Here is a tiny trained network, its code and every weight. The questions are about switching its units off for an input and a target symbol, where a switched-off unit gives its printed mean instead of its output.

import numpy as np


def w(rows, s, z=0):
    codes = np.array(rows[::2]) - 128.0
    scale = np.full(codes.shape[1], s)
    scale[-1] = z or s
    return codes * scale


def f(y):
    return np.maximum(y, 0)


def softmax(a):
    e = np.exp(a - a.max(-1, keepdims=True))
    return e / e.sum(-1, keepdims=True)


def log_softmax(a):
    a = a - a.max(-1, keepdims=True)
    return a - np.log(np.exp(a).sum(-1, keepdims=True))


def net(x, mask):
    ids = ['ΔΣγθμπφ'.index(c) for c in x.split()]
    T = len(ids)
    res = E[ids] + P[:T]
    u = 0
    for l in range(2):
        r = res
        for j in range(2):
            rows = slice(3 * j, 3 * j + 3)
            q, k, v = (r @ M[l][rows].T for M in (Q, K, V))
            z = softmax(np.where(np.tri(T) > 0, q @ k.T / 3**0.5, -1e9)) @ v
            o = O[l][rows]
            res = res + np.where(mask[u + j], z, o[:, -1]) @ o[:, :-1]
        u += 2
        y = f(res @ A[l][:, :-1].T + A[l][:, -1])
        res = res + np.where(mask[u : u + 12], y, B[l][:, -1]) @ B[l][:, :-1]
        u += 12
    return log_softmax(res[-1] @ U[:, :-1].T + U[:, -1])


Q, K, V, O, A, B = {}, {}, {}, {}, {}, {}
E = w([
[115,209,148,63,157,81,104],'Δ',
[168,249,21,147,107,178,61],'Σ',
[198,49,78,146,83,40,75],'γ',
[148,16,142,66,146,141,149],'θ',
[63,122,238,168,101,126,2],'μ',
[70,164,163,101,119,108,99],'π',
[77,151,143,110,84,169,68],'φ',
],0.015)
P = w([
[137,180,127,150,160,170,255],'0',
[130,74,124,105,156,196,11],'1',
[131,83,144,102,144,184,28],'2',
[131,77,126,92,161,178,32],'3',
[129,79,142,117,163,177,30],'4',
[115,86,174,119,148,179,7],'5',
[126,110,153,96,160,152,40],'6',
[139,122,128,61,171,135,40],'7',
],0.0082)
Q[0] = w([
[163,150,170,112,161,141,181],'L0H1',
[131,163,100,157,140,164,125],'L0H1',
[94,109,213,1,154,153,46],'L0H1',
[95,170,111,147,140,133,87],'L0H2',
[160,132,145,133,195,76,134],'L0H2',
[168,87,185,137,113,117,113],'L0H2',
],0.01)
K[0] = w([
[119,155,183,76,140,193,108],'L0H1',
[185,133,102,103,166,254,104],'L0H1',
[143,153,153,230,149,135,235],'L0H1',
[103,168,79,123,78,154,175],'L0H2',
[132,166,103,73,156,113,128],'L0H2',
[137,108,70,104,135,74,191],'L0H2',
],0.01)
V[0] = w([
[254,65,41,62,108,217,168],'L0H1',
[11,80,93,144,101,177,118],'L0H1',
[136,237,163,70,221,42,62],'L0H1',
[72,150,52,113,44,146,138],'L0H2',
[93,137,63,142,197,66,190],'L0H2',
[152,152,138,116,144,71,152],'L0H2',
],0.0058)
O[0] = w([
[227,163,199,161,195,120,130,68],'L0H1',
[98,219,209,32,2,136,92,144],'L0H1',
[44,100,16,163,143,170,135,166],'L0H1',
[174,100,148,154,126,181,114,130],'L0H2',
[94,193,151,145,58,135,246,2],'L0H2',
[131,74,60,116,145,136,212,69],'L0H2',
],0.0062,0.0041)
A[0] = w([
[74,205,88,135,144,119,120,175],'L0N1',
[167,106,92,71,141,175,109,88],'L0N2',
[153,118,159,115,109,53,197,132],'L0N3',
[119,118,115,103,112,116,42,175],'L0N4',
[128,142,194,193,71,157,130,96],'L0N5',
[85,135,166,45,78,51,255,118],'L0N6',
[149,91,64,159,91,147,30,97],'L0N7',
[141,95,203,131,122,103,118,5],'L0N8',
[212,222,87,206,107,115,126,157],'L0N9',
[150,176,63,165,159,62,194,33],'L0N10',
[153,107,33,150,39,27,100,73],'L0N11',
[97,94,178,196,141,178,79,211],'L0N12',
],0.0078,0.0032)
B[0] = w([
[144,73,95,121,169,141,54,163],'L0N1',
[63,195,173,130,134,64,67,162],'L0N2',
[145,102,228,198,152,140,72,131],'L0N3',
[194,108,74,143,139,100,138,248],'L0N4',
[129,121,58,85,131,132,123,146],'L0N5',
[76,100,213,164,153,176,117,132],'L0N6',
[129,170,166,176,197,69,198,224],'L0N7',
[133,109,100,144,124,221,211,144],'L0N8',
[130,92,59,241,109,172,92,144],'L0N9',
[150,84,3,144,55,120,146,132],'L0N10',
[222,193,171,211,88,96,177,146],'L0N11',
[158,126,88,12,159,78,149,219],'L0N12',
],0.0066,0.013)
Q[1] = w([
[63,171,167,162,122,144,188],'L1H1',
[135,155,139,184,57,94,98],'L1H1',
[173,59,92,41,129,82,77],'L1H1',
[166,113,210,111,142,179,120],'L1H2',
[100,85,162,66,132,105,83],'L1H2',
[100,74,100,2,216,115,93],'L1H2',
],0.0099)
K[1] = w([
[144,127,131,38,176,18,84],'L1H1',
[141,46,94,109,125,63,50],'L1H1',
[79,116,171,139,1,165,157],'L1H1',
[161,134,146,86,210,119,158],'L1H2',
[100,163,254,109,205,86,127],'L1H2',
[42,134,254,176,190,151,95],'L1H2',
],0.0079)
V[1] = w([
[76,59,132,161,209,100,127],'L1H1',
[105,163,158,72,117,143,92],'L1H1',
[94,191,105,149,129,248,185],'L1H1',
[174,161,198,123,113,254,162],'L1H2',
[101,126,95,171,92,196,112],'L1H2',
[118,121,126,166,95,142,141],'L1H2',
],0.009)
O[1] = w([
[101,100,46,225,104,43,177,148],'L1H1',
[122,90,167,182,118,104,19,113],'L1H1',
[111,153,251,203,169,191,147,158],'L1H1',
[180,146,168,154,163,49,113,2],'L1H2',
[115,115,116,50,147,68,59,65],'L1H2',
[167,114,113,163,177,74,1,58],'L1H2',
],0.0074,0.0082)
A[1] = w([
[27,66,244,143,133,40,90,177],'L1N1',
[175,54,30,141,65,180,83,126],'L1N2',
[182,223,202,106,149,65,94,103],'L1N3',
[189,156,126,93,126,40,184,198],'L1N4',
[142,38,167,3,138,116,209,157],'L1N5',
[168,120,41,119,120,150,205,42],'L1N6',
[7,43,122,118,39,71,37,97],'L1N7',
[35,59,114,80,82,224,102,126],'L1N8',
[90,117,254,67,61,255,79,159],'L1N9',
[82,187,201,120,96,209,199,3],'L1N10',
[25,148,212,187,17,100,142,42],'L1N11',
[98,102,78,37,42,124,131,100],'L1N12',
],0.0063,0.0052)
B[1] = w([
[109,195,57,168,93,131,72,189],'L1N1',
[134,110,190,105,197,75,99,219],'L1N2',
[83,62,94,179,65,120,173,186],'L1N3',
[190,91,143,195,67,239,136,194],'L1N4',
[127,254,103,152,97,107,95,208],'L1N5',
[79,163,169,182,111,191,108,186],'L1N6',
[181,186,149,108,197,65,147,223],'L1N7',
[103,59,98,86,99,92,126,250],'L1N8',
[189,96,202,61,113,158,66,255],'L1N9',
[122,123,218,172,244,56,166,169],'L1N10',
[150,150,59,188,121,10,100,130],'L1N11',
[185,133,105,80,106,94,181,207],'L1N12',
],0.0081,0.0088)
U = w([
[214,29,154,193,51,65,146,210],'Δ',
[188,73,119,55,121,29,159,63],'Σ',
[163,116,186,114,166,92,155,34],'γ',
[155,188,113,98,46,131,152,109],'θ',
[124,198,107,181,166,83,3,87],'μ',
[144,59,172,65,65,160,49,127],'π',
[53,23,109,126,105,142,153,253],'φ',
],0.0055,0.0041)

Each question gives the input, a string of symbols that net reads in full, and the target symbol t.
The units are the heads (3 rows each of Q, K, V and O) and the neurons (one row each of A and B). Each row of codes is followed by its name. A weight is (code - 128) times the scale printed after its matrix; where a second scale follows, it is the last column's (O, A, B and U).
mask holds one flag per unit, layer by layer, with each layer's heads first. A switched-off unit (its flag False) gives its mean, the last column of its rows in O or B, instead of its output. The means were averaged over made-up inputs and are rounded, as every weight is.
A unit's drop is (log p(t) with every unit on - log p(t) with that unit switched off) / (log p(t) with every unit on - log p(t) with every unit switched off).
The circuit of an input: a set's keep is (log p(t) with only the set's units on - log p(t) with every unit switched off) / (log p(t) with every unit on - log p(t) with every unit switched off). Starting from the 12 units with the biggest drops (on a tie, the unit counted first), units are removed one at a time, each time the one whose removal leaves the highest keep (on an exact tie, the one counted first), for as long as the keep stays at least 0.8.
units of the circuit, in order: the units of the circuit, biggest drop first
k most important neurons: the k neurons with the biggest drops, biggest first
k most important neurons of layer l: the k neurons of layer l with the biggest drops, biggest first
heads that matter: for each layer, one digit per head in row order, 1 if its drop is at least 0.15 and else 0, layers parted by /
input π μ θ θ Σ μ Δ, target μ: 3 most important neurons => (L0N6, L0N4, L0N12)
input θ θ γ θ, target Δ: units of the circuit, in order => (L1H2, L0H1, L1N4, L1H1)
input φ μ θ θ Δ γ φ, target π: 2 most important neurons => (L1N9, L0N7)
input Δ Δ π, target φ: heads that matter => 10 / 10
input φ φ Σ φ θ Δ, target π: units of the circuit, in order => (L1H1, L0N7, L1N9, L0H1)
input Σ μ μ, target γ: heads that matter => 00 / 10
input Σ π μ, target γ: 3 most important neurons => (L1N10, L0N9, L0N12)
input Δ φ φ μ φ θ μ θ, target φ: units of the circuit, in order => (L0H1, L1H2, L0N12)
input Σ γ φ φ Δ φ Δ φ, target γ: 2 most important neurons => (L1N10, L0N9)
input φ φ μ, target π: most important neuron => (L1N9)
input π φ π μ, target μ: 3 most important neurons => (L0N6, L1N1, L0N4)
input π π θ θ, target μ: heads that matter => 00 / 01
input φ φ θ φ φ μ, target π: units of the circuit, in order => (L1H1, L1N9, L0H1, L0N12)
input φ φ φ Σ π, target π: most important neuron of layer 1 => (L1N9)
input Δ μ μ φ Δ π, target φ: 2 most important neurons => (L0N12, L0N10)
input γ φ μ φ, target θ: heads that matter => 00 / 10
input θ φ μ θ π Δ, target Δ: heads that matter => 10 / 01
input π μ π, target μ: heads that matter => 01 / 11
input Σ φ θ φ γ π π, target γ: heads that matter => 10 / 10
input μ φ π φ φ Δ, target Σ: heads that matter => 10 / 10
input γ π γ φ μ μ μ, target θ: 2 most important neurons => (L0N12, L1N5)
input μ Δ Σ μ φ, target Σ: 2 most important neurons => (L1N7, L1N12)
input γ π Δ φ φ Σ φ Δ, target θ: heads that matter => 00 / 10
input π θ Δ γ μ φ π μ, target μ: 2 most important neurons => (L0N6, L0N4)
input γ μ π γ φ φ, target θ: 2 most important neurons => (L0N12, L1N5)
